Here is a tiny trained network, its code and every weight. The questions are about switching its units off for an input and a target symbol, where a switched-off unit gives its printed mean instead of its output.

import numpy as np


def w(rows, s, z=0):
    codes = np.array(rows[::2]) - 128.0
    scale = np.full(codes.shape[1], s)
    scale[-1] = z or s
    return codes * scale


def norm(h):
    return h / np.sqrt((h * h).mean(-1, keepdims=True) + 1e-5)


def f(y):
    return np.maximum(y, 0)


def softmax(a):
    e = np.exp(a - a.max(-1, keepdims=True))
    return e / e.sum(-1, keepdims=True)


def log_softmax(a):
    a = a - a.max(-1, keepdims=True)
    return a - np.log(np.exp(a).sum(-1, keepdims=True))


def net(x, mask):
    ids = ['βμπστφ'.index(c) for c in x.split()]
    T = len(ids)
    res = E[ids] + P[:T]
    u = 0
    for l in range(2):
        q, k, v = (norm(res) @ M[l].T for M in (Q, K, V))
        z = softmax(np.where(np.tri(T) > 0, q @ k.T / 4**0.5, -1e9)) @ v
        res = res + np.where(mask[u], z, O[l][:, -1]) @ O[l][:, :-1]
        u += 1
        y = f(norm(res) @ A[l][:, :-1].T + A[l][:, -1])
        res = res + np.where(mask[u : u + 8], y, B[l][:, -1]) @ B[l][:, :-1]
        u += 8
    return log_softmax(norm(res)[-1] @ U[:, :-1].T + U[:, -1])


Q, K, V, O, A, B = {}, {}, {}, {}, {}, {}
E = w([
[67,183,148],'β',
[151,74,152],'μ',
[177,50,203],'π',
[2,102,115],'σ',
[124,7,34],'τ',
[105,117,116],'φ',
],0.0089)
P = w([
[120,192,118],'0',
[57,72,191],'1',
[155,65,143],'2',
[170,101,160],'3',
[45,60,202],'4',
[200,164,2],'5',
[230,179,143],'6',
[67,54,194],'7',
],0.0093)
Q[0] = w([
[4,161,201],'0.h0',
[146,246,121],'0.h0',
[114,102,148],'0.h0',
[92,124,66],'0.h0',
],0.012)
K[0] = w([
[183,148,86],'0.h0',
[115,153,162],'0.h0',
[129,181,37],'0.h0',
[102,254,84],'0.h0',
],0.0094)
V[0] = w([
[36,131,184],'0.h0',
[146,149,154],'0.h0',
[177,224,134],'0.h0',
[250,120,3],'0.h0',
],0.006)
O[0] = w([
[120,81,254,194],'0.h0',
[114,149,231,123],'0.h0',
[71,93,157,23],'0.h0',
[100,81,219,4],'0.h0',
],0.0069,0.0027)
A[0] = w([
[118,140,153,5],'0.n0',
[146,2,142,179],'0.n1',
[182,78,213,145],'0.n2',
[89,141,111,50],'0.n3',
[123,113,182,67],'0.n4',
[129,103,137,46],'0.n5',
[70,173,145,54],'0.n6',
[96,167,178,147],'0.n7',
],0.015,0.0027)
B[0] = w([
[112,112,176,132],'0.n0',
[170,144,81,244],'0.n1',
[116,218,144,224],'0.n2',
[138,174,111,137],'0.n3',
[70,144,87,165],'0.n4',
[254,160,151,140],'0.n5',
[190,106,128,154],'0.n6',
[135,206,100,164],'0.n7',
],0.0085,0.012)
Q[1] = w([
[254,164,187],'1.h0',
[159,66,111],'1.h0',
[72,203,145],'1.h0',
[134,27,158],'1.h0',
],0.012)
K[1] = w([
[255,126,90],'1.h0',
[119,15,139],'1.h0',
[63,191,97],'1.h0',
[192,27,149],'1.h0',
],0.0095)
V[1] = w([
[165,131,128],'1.h0',
[131,46,121],'1.h0',
[101,40,164],'1.h0',
[70,255,115],'1.h0',
],0.0059)
O[1] = w([
[87,101,8,145],'1.h0',
[175,210,78,40],'1.h0',
[78,238,100,4],'1.h0',
[134,1,116,254],'1.h0',
],0.0085,0.0057)
A[1] = w([
[86,85,58,199],'1.n0',
[171,194,255,126],'1.n1',
[85,157,21,251],'1.n2',
[137,207,53,115],'1.n3',
[83,73,36,215],'1.n4',
[196,228,24,209],'1.n5',
[188,105,203,37],'1.n6',
[42,115,118,95],'1.n7',
],0.0089,0.0028)
B[1] = w([
[41,208,98,222],'1.n0',
[52,132,74,178],'1.n1',
[246,165,226,190],'1.n2',
[164,192,86,159],'1.n3',
[126,165,52,254],'1.n4',
[199,205,2,249],'1.n5',
[226,238,196,227],'1.n6',
[174,187,246,149],'1.n7',
],0.0081,0.0044)
U = w([
[63,42,198,237],'β',
[179,18,64,8],'μ',
[208,64,246,158],'π',
[68,207,157,196],'σ',
[144,223,79,2],'τ',
[81,35,88,102],'φ',
],0.011,0.0048)

Each question gives the input, a string of symbols that net reads in full, and the target symbol t.
The units are the heads (4 rows each of Q, K, V and O) and the neurons (one row each of A and B). Each row of codes is followed by its name. A weight is (code - 128) times the scale printed after its matrix; where a second scale follows, it is the last column's (O, A, B and U).
mask holds one flag per unit, layer by layer, with each layer's heads first. A switched-off unit (its flag False) gives its mean, the last column of its rows in O or B, instead of its output. The means were averaged over made-up inputs and are rounded, as every weight is.
A unit's drop is (log p(t) with every unit on - log p(t) with that unit switched off) / (log p(t) with every unit on - log p(t) with every unit switched off).
The circuit of an input: a set's keep is (log p(t) with only the set's units on - log p(t) with every unit switched off) / (log p(t) with every unit on - log p(t) with every unit switched off). Starting from the 12 units with the biggest drops (on a tie, the unit counted first), units are removed one at a time, each time the one whose removal leaves the highest keep (on an exact tie, the one counted first), for as long as the keep stays at least 0.8.
circuit, biggest first: the units of the circuit, biggest drop first
most important unit: the unit with the biggest drop
k most important neurons: the k neurons with the biggest drops, biggest first
top k neurons in layer l: the k neurons of layer l with the biggest drops, biggest first
drop when u is switched off: that unit's drop, to one decimal
input μ φ β π π β σ, target π: circuit, biggest first	[0.n1, 1.n5, 1.h0]
input π σ π φ β σ μ τ, target τ: circuit, biggest first	[1.h0, 0.n7]
input π π β, target μ: most important unit	0.n2
input φ β β φ σ π φ φ, target φ: 2 most important neurons	[0.n1, 1.n4]
input π π σ π φ π β, target π: circuit, biggest first	[0.n2, 0.n1, 1.h0, 1.n5]
input φ φ φ β μ σ, target φ: 2 most important neurons	[0.n2, 0.n1]
input π π π τ μ β φ, target π: 4 most important neurons	[0.n1, 0.n4, 1.n5, 0.n6]
input π π β π μ β, target μ: 4 most important neurons	[0.n2, 0.n4, 0.n7, 0.n1]
input β π π π σ π φ, target π: circuit, biggest first	[0.n1, 0.n2, 1.n5, 0.n7]
input β π π π β β μ, target π: 3 most important neurons	[0.n2, 0.n1, 1.n5]
input φ τ τ π, target τ: top 2 neurons in layer 1	[1.n5, 1.n1]
input β π σ π β π σ, target π: 4 most important neurons	[0.n6, 0.n4, 0.n1, 1.n5]
input μ τ π, target τ: top 2 neurons in layer 0	[0.n1, 0.n5]
input π π φ σ, target φ: most important unit	1.n6
input φ μ σ β, target π: 2 most important neurons	[0.n1, 0.n2]
input β σ π τ τ φ π φ, target φ: top 2 neurons in layer 1	[1.n6, 1.n5]
input φ μ β, target φ: top 3 neurons in layer 0	[0.n4, 0.n6, 0.n1]
input β β β, target σ: top 4 neurons in layer 0	[0.n7, 0.n4, 0.n1, 0.n0]
input π μ τ β φ τ σ, target μ: top 4 neurons in layer 0	[0.n2, 0.n5, 0.n7, 0.n1]
input φ τ π φ π φ π τ, target τ: circuit, biggest first	[1.h0]
input β σ β, target σ: drop when 1.n5 is switched off	0.5
input π π β β μ π μ, target π: drop when 1.n5 is switched off	0.2
input σ β τ φ μ π β β, target β: drop when 0.h0 is switched off	0.0
